Below is a small trained network, with its code and all its weights. Each question gives an input and a class and asks what happens when units are switched off, that is, made to give their printed mean instead of their output.

import numpy as np


def w(rows, s, z=0):
    codes = np.array(rows[::2]) - 128.0
    scale = np.full(codes.shape[1], s)
    scale[-1] = z or s
    return codes * scale


def norm(h):
    return h / np.sqrt((h * h).mean(-1, keepdims=True) + 1e-5)


def f(y):
    return y / 2 * (1 + np.tanh(0.7978845608 * (y + 0.044715 * y**3)))


def log_softmax(a):
    a = a - a.max(-1, keepdims=True)
    return a - np.log(np.exp(a).sum(-1, keepdims=True))


def net(x, mask):
    res = np.array(x, float).reshape(1, 6) / 4 @ E
    u = 0
    for l in range(3):
        y = f(norm(res) @ A[l][:, :-1].T + A[l][:, -1])
        res = res + np.where(mask[u : u + 9], y, B[l][:, -1]) @ B[l][:, :-1]
        u += 9
    return log_softmax(norm(res)[-1] @ U[:, :-1].T + U[:, -1])


A, B = {}, {}
E = w([
[119,52,79],'x0',
[49,97,203],'x1',
[139,221,122],'x2',
[2,103,106],'x3',
[141,126,113],'x4',
[99,147,28],'x5',
],0.0084)
A[0] = w([
[172,119,239,80],'L0N0',
[118,146,105,93],'L0N1',
[6,161,137,93],'L0N2',
[117,50,151,199],'L0N3',
[146,128,53,214],'L0N4',
[22,158,116,86],'L0N5',
[108,133,53,104],'L0N6',
[123,213,100,167],'L0N7',
[154,138,109,1],'L0N8',
],0.011,0.0016)
B[0] = w([
[152,64,152,243],'L0N0',
[115,139,102,129],'L0N1',
[46,5,98,255],'L0N2',
[181,157,171,200],'L0N3',
[166,136,104,190],'L0N4',
[57,44,96,228],'L0N5',
[125,128,90,173],'L0N6',
[130,169,82,198],'L0N7',
[98,128,123,119],'L0N8',
],0.016,0.0042)
A[1] = w([
[176,58,107,101],'L1N0',
[65,251,15,53],'L1N1',
[27,110,119,1],'L1N2',
[109,83,2,20],'L1N3',
[154,150,49,220],'L1N4',
[171,153,188,229],'L1N5',
[141,123,90,2],'L1N6',
[140,162,119,174],'L1N7',
[160,117,20,67],'L1N8',
],0.012,0.00098)
B[1] = w([
[206,100,84,195],'L1N0',
[70,85,163,219],'L1N1',
[76,72,69,215],'L1N2',
[126,253,156,254],'L1N3',
[140,225,144,191],'L1N4',
[125,106,135,189],'L1N5',
[140,171,147,135],'L1N6',
[122,124,92,133],'L1N7',
[153,228,200,210],'L1N8',
],0.016,0.0055)
A[2] = w([
[106,190,151,16],'L2N0',
[140,132,158,3],'L2N1',
[149,156,39,114],'L2N2',
[80,122,6,220],'L2N3',
[253,140,81,109],'L2N4',
[169,68,163,28],'L2N5',
[166,173,117,122],'L2N6',
[95,160,183,213],'L2N7',
[89,90,93,71],'L2N8',
],0.016,0.0015)
B[2] = w([
[132,136,92,179],'L2N0',
[123,129,154,132],'L2N1',
[147,203,163,155],'L2N2',
[130,129,219,250],'L2N3',
[99,124,3,254],'L2N4',
[217,110,126,228],'L2N5',
[114,145,95,182],'L2N6',
[86,132,90,177],'L2N7',
[105,102,160,199],'L2N8',
],0.02,0.0056)
U = w([
[3,64,147,125],'0',
[211,92,162,135],'1',
[131,246,181,76],'2',
[143,213,94,141],'3',
[192,90,111,143],'4',
[99,199,108,209],'5',
[122,150,185,2],'6',
],0.016,0.0064)

Each question gives the input, the list of numbers given to net, and the class t.
The units are the neurons (one row each of A and B). Each row of codes is followed by its name. A weight is (code - 128) times the scale printed after its matrix; where a second scale follows, it is the last column's (A, B and U).
mask holds one flag per neuron, layer by layer. A switched-off neuron (its flag False) gives its mean, the last column of its row in B, instead of its output. The means were averaged over made-up inputs and are rounded, as every weight is.
A unit's drop is (log p(t) with every unit on - log p(t) with that unit switched off) / (log p(t) with every unit on - log p(t) with every unit switched off).
The circuit of an input: a set's keep is (log p(t) with only the set's units on - log p(t) with every unit switched off) / (log p(t) with every unit on - log p(t) with every unit switched off). Starting from the 12 units with the biggest drops (on a tie, the unit counted first), units are removed one at a time, each time the one whose removal leaves the highest keep (on an exact tie, the one counted first), for as long as the keep stays at least 0.8.
units of the circuit, in order: the units of the circuit, biggest drop first
top k neurons: the k neurons with the biggest drops, biggest first
k most important neurons of layer l: the k neurons of layer l with the biggest drops, biggest first
drop when u is switched off: that unit's drop, to one decimal
input [-5,-8,1,-8,-7,-8], class 4: top 2 neurons	[L1N3, L0N0]
input [1,0,6,2,-4,-1], class 0: units of the circuit, in order	[L0N2]
input [-4,4,7,-3,-2,-8], class 1: top 2 neurons	[L0N0, L1N3]
input [-3,7,5,1,3,-6], class 1: units of the circuit, in order	[L0N0, L1N3, L2N5]
input [7,2,-2,-6,0,2], class 3: top 2 neurons	[L2N4, L0N0]
input [8,-1,-1,6,6,-4], class 6: top 2 neurons	[L0N0, L2N3]
input [5,1,8,-3,1,2], class 2: top 2 neurons	[L2N4, L1N1]
input [6,-5,-5,8,3,-3], class 2: 2 most important neurons of layer 2	[L2N2, L2N3]
input [-4,0,3,4,-8,4], class 0: drop when L0N2 is switched off	0.2
input [-6,-6,-1,2,-8,-8], class 4: drop when L0N0 is switched off	0.1
input [1,1,2,-1,-6,5], class 2: drop when L1N8 is switched off	-0.1
input [8,-7,6,6,1,6], class 2: drop when L2N1 is switched off	0.0
